Here is a tiny trained network, its code and every weight. The questions are about switching its units off for an input and a class, where a switched-off unit gives its printed mean instead of its output.

import numpy as np


def w(rows, s, z=0):
    codes = np.array(rows[::2]) - 128.0
    scale = np.full(codes.shape[1], s)
    scale[-1] = z or s
    return codes * scale


def f(y):
    return y / 2 * (1 + np.tanh(0.7978845608 * (y + 0.044715 * y**3)))


def log_softmax(a):
    a = a - a.max(-1, keepdims=True)
    return a - np.log(np.exp(a).sum(-1, keepdims=True))


def net(x, mask):
    res = np.array(x, float).reshape(1, 4) / 4 @ E
    y = f(res @ A[0][:, :-1].T + A[0][:, -1])
    res = res + np.where(mask, y, B[0][:, -1]) @ B[0][:, :-1]
    return log_softmax(res[-1] @ U[:, :-1].T + U[:, -1])


A, B = {}, {}
E = w([
[83,124,216,102,192,212,117,226],'x0',
[162,157,196,177,36,141,9,149],'x1',
[68,253,145,79,68,78,181,176],'x2',
[159,177,62,223,119,234,184,159],'x3',
],0.0073)
A[0] = w([
[73,149,140,59,111,84,90,108,94],'n0',
[193,117,62,158,54,102,163,49,77],'n1',
[125,182,66,235,107,204,190,157,91],'n2',
[117,90,177,77,149,35,87,126,47],'n3',
[69,123,58,82,206,152,185,110,78],'n4',
[159,63,127,126,195,182,81,69,68],'n5',
[159,33,122,126,161,170,85,92,124],'n6',
[159,135,60,138,73,73,128,87,44],'n7',
[106,194,125,105,97,79,145,182,109],'n8',
[65,130,212,145,189,177,124,189,106],'n9',
[140,121,224,71,198,195,142,189,108],'n10',
[197,158,174,149,64,140,50,142,149],'n11',
[88,63,175,59,146,29,99,116,128],'n12',
[84,212,155,110,78,89,167,164,86],'n13',
[155,153,159,184,54,122,35,148,101],'n14',
[189,154,98,139,109,48,136,35,100],'n15',
[68,210,164,90,89,89,146,127,119],'n16',
[161,202,120,109,109,66,150,82,252],'n17',
[156,119,87,156,93,49,137,65,80],'n18',
[164,208,40,116,82,109,133,62,71],'n19',
[109,100,83,120,228,102,198,131,79],'n20',
[93,86,156,54,142,62,81,109,93],'n21',
[93,105,88,91,222,99,183,94,117],'n22',
[152,51,127,163,159,155,92,83,140],'n23',
[100,96,189,64,131,72,101,81,49],'n24',
[72,140,157,122,188,187,103,205,72],'n25',
[197,74,131,118,140,163,106,109,24],'n26',
[187,162,198,151,88,144,50,164,102],'n27',
[139,118,3,111,42,98,116,73,133],'n28',
[77,130,153,89,181,193,102,192,92],'n29',
[72,123,177,110,146,178,143,218,55],'n30',
[61,199,144,123,93,80,158,147,100],'n31',
[147,32,129,139,152,106,100,125,109],'n32',
[58,81,180,52,117,67,77,67,115],'n33',
[186,76,155,161,174,160,102,64,93],'n34',
[32,219,116,118,93,96,138,148,79],'n35',
[191,209,71,186,118,228,184,149,61],'n36',
[190,25,115,110,190,128,53,106,138],'n37',
[181,129,198,161,66,135,33,128,103],'n38',
[93,189,138,74,98,108,144,148,89],'n39',
],0.0065,0.0042)
B[0] = w([
[131,166,83,136,131,176,120,121,166],'n0',
[151,67,181,140,127,111,83,63,219],'n1',
[215,180,104,90,112,232,39,175,250],'n2',
[219,136,91,87,96,217,42,161,178],'n3',
[145,106,71,37,52,74,189,142,198],'n4',
[67,130,68,156,163,104,132,66,205],'n5',
[77,168,72,178,172,116,131,93,227],'n6',
[117,36,195,79,114,120,103,2,174],'n7',
[79,156,85,146,187,126,108,86,181],'n8',
[147,68,193,97,140,88,119,78,213],'n9',
[146,76,215,96,125,83,96,92,223],'n10',
[116,133,62,77,91,61,220,159,238],'n11',
[209,194,96,129,118,186,88,180,225],'n12',
[42,127,79,157,182,132,116,66,199],'n13',
[108,100,62,71,77,88,210,143,230],'n14',
[156,57,187,124,135,115,105,100,211],'n15',
[38,160,71,184,174,151,124,89,202],'n16',
[131,140,163,179,166,114,112,129,237],'n17',
[143,73,198,112,122,123,93,61,191],'n18',
[123,70,172,113,146,149,90,66,192],'n19',
[134,114,39,57,56,83,181,161,197],'n20',
[206,165,94,112,126,210,84,172,191],'n21',
[148,132,76,73,48,87,190,159,207],'n22',
[61,162,106,189,203,139,157,89,225],'n23',
[196,147,82,87,110,211,77,142,173],'n24',
[152,53,196,93,118,100,70,52,192],'n25',
[68,116,82,101,148,151,111,46,149],'n26',
[131,100,69,63,54,70,180,143,214],'n27',
[164,63,208,145,132,98,120,88,232],'n28',
[156,23,182,129,128,68,82,47,193],'n29',
[120,90,176,93,129,114,96,32,184],'n30',
[54,137,102,166,176,147,116,52,187],'n31',
[70,175,88,172,160,158,91,117,188],'n32',
[218,184,141,106,112,217,108,175,219],'n33',
[52,132,81,179,193,153,137,82,204],'n34',
[22,119,82,150,189,126,94,52,192],'n35',
[215,154,96,78,97,245,44,150,240],'n36',
[44,182,90,203,159,138,135,104,255],'n37',
[113,122,40,52,108,69,194,147,234],'n38',
[74,120,117,141,180,165,111,95,168],'n39',
],0.0058,0.0052)
U = w([
[229,193,103,106,104,253,51,147,119],'0',
[2,168,85,177,191,134,112,83,104],'1',
[166,32,240,104,119,65,86,76,110],'2',
[138,126,43,43,39,33,236,149,95],'3',
[165,199,186,191,144,72,176,192,244],'4',
],0.0091,0.011)

Each question gives the input, the list of numbers given to net, and the class t.
The units are the neurons (one row each of A and B). Each row of codes is followed by its name. A weight is (code - 128) times the scale printed after its matrix; where a second scale follows, it is the last column's (A, B and U).
mask holds one flag per neuron, in row order. A switched-off neuron (its flag False) gives its mean, the last column of its row in B, instead of its output. The means were averaged over made-up inputs and are rounded, as every weight is.
A unit's drop is (log p(t) with every unit on - log p(t) with that unit switched off) / (log p(t) with every unit on - log p(t) with every unit switched off).
The circuit of an input: a set's keep is (log p(t) with only the set's units on - log p(t) with every unit switched off) / (log p(t) with every unit on - log p(t) with every unit switched off). Starting from the 12 units with the biggest drops (on a tie, the unit counted first), units are removed one at a time, each time the one whose removal leaves the highest keep (on an exact tie, the one counted first), for as long as the keep stays at least 0.8.
units of the circuit, in order: the units of the circuit, biggest drop first
k most important neurons: the k neurons with the biggest drops, biggest first
drop when u is switched off: that unit's drop, to one decimal
input [6,-2,-8,-7], class 1: 2 most important neurons	(n37 n5)
input [-3,4,8,6], class 1: units of the circuit, in order	(n35)
input [-2,8,-8,-8], class 0: 2 most important neurons	(n33 n3)
input [0,-8,-5,-5], class 3: 3 most important neurons	(n22 n20 n4)
input [6,-6,-1,-4], class 2: 3 most important neurons	(n10 n29 n11)
input [-8,-1,4,8], class 0: 2 most important neurons	(n2 n36)
input [-1,-8,-5,7], class 3: 2 most important neurons	(n4 n20)
input [-3,1,-6,-6], class 0: 4 most important neurons	(n33 n12 n3 n21)
input [1,3,7,-7], class 0: 3 most important neurons	(n33 n3 n12)
input [-4,8,2,-7], class 3: 3 most important neurons	(n38 n11 n14)
input [-6,1,-7,6], class 1: 2 most important neurons	(n23 n34)
input [0,-5,6,-5], class 1: 2 most important neurons	(n16 n35)
input [-3,-3,1,-1], class 4: drop when n38 is switched off	0.2
input [2,-7,5,8], class 0: units of the circuit, in order	(n2)
input [7,-4,8,-8], class 0: drop when n24 is switched off	0.3
input [-7,-6,2,1], class 2: drop when n36 is switched off	0.0
